Below is a small trained network, with its code and all its weights. Each question gives an input and a class and asks what happens when units are switched off, that is, made to give their printed mean instead of their output.

import numpy as np


def w(rows, s, z=0):
    codes = np.array(rows[::2]) - 128.0
    scale = np.full(codes.shape[1], s)
    scale[-1] = z or s
    return codes * scale


def f(y):
    return y / 2 * (1 + np.tanh(0.7978845608 * (y + 0.044715 * y**3)))


def log_softmax(a):
    a = a - a.max(-1, keepdims=True)
    return a - np.log(np.exp(a).sum(-1, keepdims=True))


def net(x, mask):
    res = np.array(x, float).reshape(1, 5) / 4 @ E
    y = f(res @ A[0][:, :-1].T + A[0][:, -1])
    res = res + np.where(mask, y, B[0][:, -1]) @ B[0][:, :-1]
    return log_softmax(res[-1] @ U[:, :-1].T + U[:, -1])


A, B = {}, {}
E = w([
[153,202,37,185,120,104,186],'x0',
[117,98,92,152,179,14,27],'x1',
[179,3,104,149,157,135,173],'x2',
[109,148,100,8,193,99,181],'x3',
[78,95,155,126,12,35,169],'x4',
],0.0064)
A[0] = w([
[142,128,139,151,134,110,107,29],'N0',
[142,60,118,138,128,116,169,73],'N1',
[82,230,139,113,95,124,72,58],'N2',
[122,111,132,117,58,46,155,64],'N3',
[153,159,114,167,248,197,89,8],'N4',
[123,79,197,58,116,161,76,141],'N5',
[130,122,90,148,147,77,86,109],'N6',
[131,111,151,178,98,148,88,76],'N7',
[120,137,150,102,86,219,213,72],'N8',
[165,193,51,188,134,93,205,129],'N9',
[86,116,159,141,91,73,174,20],'N10',
[121,122,105,139,169,46,78,66],'N11',
[113,122,126,144,176,64,84,58],'N12',
[130,115,109,126,142,81,79,18],'N13',
[135,112,122,139,126,132,125,12],'N14',
[118,127,130,37,176,86,170,101],'N15',
[135,120,148,227,82,168,90,104],'N16',
[147,27,87,162,159,130,189,83],'N17',
[125,120,149,158,88,113,131,38],'N18',
[125,134,102,45,144,101,162,27],'N19',
[139,113,131,181,89,149,84,131],'N20',
[121,125,137,163,124,137,123,19],'N21',
],0.011,0.0018)
B[0] = w([
[145,95,136,105,144,129,152,130],'N0',
[152,152,162,104,118,101,103,182],'N1',
[181,174,238,107,124,73,106,214],'N2',
[109,146,58,80,51,143,91,224],'N3',
[104,123,71,37,4,93,115,243],'N4',
[19,77,180,150,126,151,97,242],'N5',
[134,148,129,173,112,174,156,188],'N6',
[100,145,113,119,165,113,161,182],'N7',
[189,126,131,180,97,194,224,255],'N8',
[21,49,196,135,165,153,90,249],'N9',
[135,99,96,55,73,131,110,191],'N10',
[153,140,135,187,108,185,192,215],'N11',
[149,125,144,157,116,178,185,195],'N12',
[150,99,151,124,125,165,180,168],'N13',
[131,119,152,90,137,120,146,119],'N14',
[91,173,78,125,188,82,182,230],'N15',
[109,169,81,115,186,88,197,235],'N16',
[150,214,238,110,120,95,99,234],'N17',
[126,104,109,76,134,120,153,154],'N18',
[151,103,105,83,192,93,178,195],'N19',
[113,163,99,135,166,109,156,194],'N20',
[144,91,135,79,160,121,144,126],'N21',
],0.021,0.0056)
U = w([
[190,87,135,169,107,253,209,98],'0',
[121,85,50,55,33,131,95,142],'1',
[98,129,66,117,254,82,185,145],'2',
[3,23,189,155,163,176,91,167],'3',
[201,178,234,117,128,94,85,120],'4',
[104,106,103,188,131,160,87,252],'5',
[189,97,73,175,171,135,58,22],'6',
],0.0073,0.0024)

Each question gives the input, the list of numbers given to net, and the class t.
The units are the neurons (one row each of A and B). Each row of codes is followed by its name. A weight is (code - 128) times the scale printed after its matrix; where a second scale follows, it is the last column's (A, B and U).
mask holds one flag per neuron, in row order. A switched-off neuron (its flag False) gives its mean, the last column of its row in B, instead of its output. The means were averaged over made-up inputs and are rounded, as every weight is.
A unit's drop is (log p(t) with every unit on - log p(t) with that unit switched off) / (log p(t) with every unit on - log p(t) with every unit switched off).
The circuit of an input: a set's keep is (log p(t) with only the set's units on - log p(t) with every unit switched off) / (log p(t) with every unit on - log p(t) with every unit switched off). Starting from the 12 units with the biggest drops (on a tie, the unit counted first), units are removed one at a time, each time the one whose removal leaves the highest keep (on an exact tie, the one counted first), for as long as the keep stays at least 0.8.
units of the circuit, in order: the units of the circuit, biggest drop first
unit that matters most: the unit with the biggest drop
top k neurons: the k neurons with the biggest drops, biggest first
drop when u is switched off: that unit's drop, to one decimal
input [8,1,7,-8,-7], class 2: top 3 neurons => N16, N20, N5
input [6,6,-5,-4,4], class 0: top 2 neurons => N11, N5
input [6,5,-7,6,0], class 4: unit that matters most => N2
input [5,1,4,-6,3], class 2: top 3 neurons => N16, N5, N20
input [-5,5,2,1,0], class 0: top 4 neurons => N9, N11, N12, N13
input [-1,-1,3,-5,4], class 2: top 2 neurons => N4, N16
input [5,-5,-7,-7,-7], class 1: top 4 neurons => N4, N17, N15, N19
input [-1,-8,-7,8,8], class 0: top 2 neurons => N8, N4
input [2,0,1,7,8], class 1: top 2 neurons => N3, N10
input [-5,-5,6,-4,5], class 4: top 3 neurons => N17, N1, N9
input [-4,-7,-6,8,3], class 2: top 4 neurons => N15, N19, N11, N12
input [-1,6,7,6,2], class 4: top 2 neurons => N17, N8
input [1,8,1,-8,-1], class 0: top 2 neurons => N11, N12
input [-2,0,5,5,5], class 1: top 4 neurons => N3, N2, N16, N10
input [-5,-6,5,8,4], class 2: units of the circuit, in order => N15
input [1,0,4,3,2], class 4: top 4 neurons => N17, N16, N4, N5
input [3,4,-5,-1,-5], class 1: top 2 neurons => N4, N17
input [-5,5,-2,-7,-1], class 2: drop when N20 is switched off => 0.1
input [7,1,4,4,2], class 3: drop when N9 is switched off => 1.1
input [3,6,0,5,8], class 1: unit that matters most => N3
input [1,2,7,-5,1], class 4: drop when N20 is switched off => 0.0
input [-2,6,-8,7,1], class 4: drop when N18 is switched off => 0.1
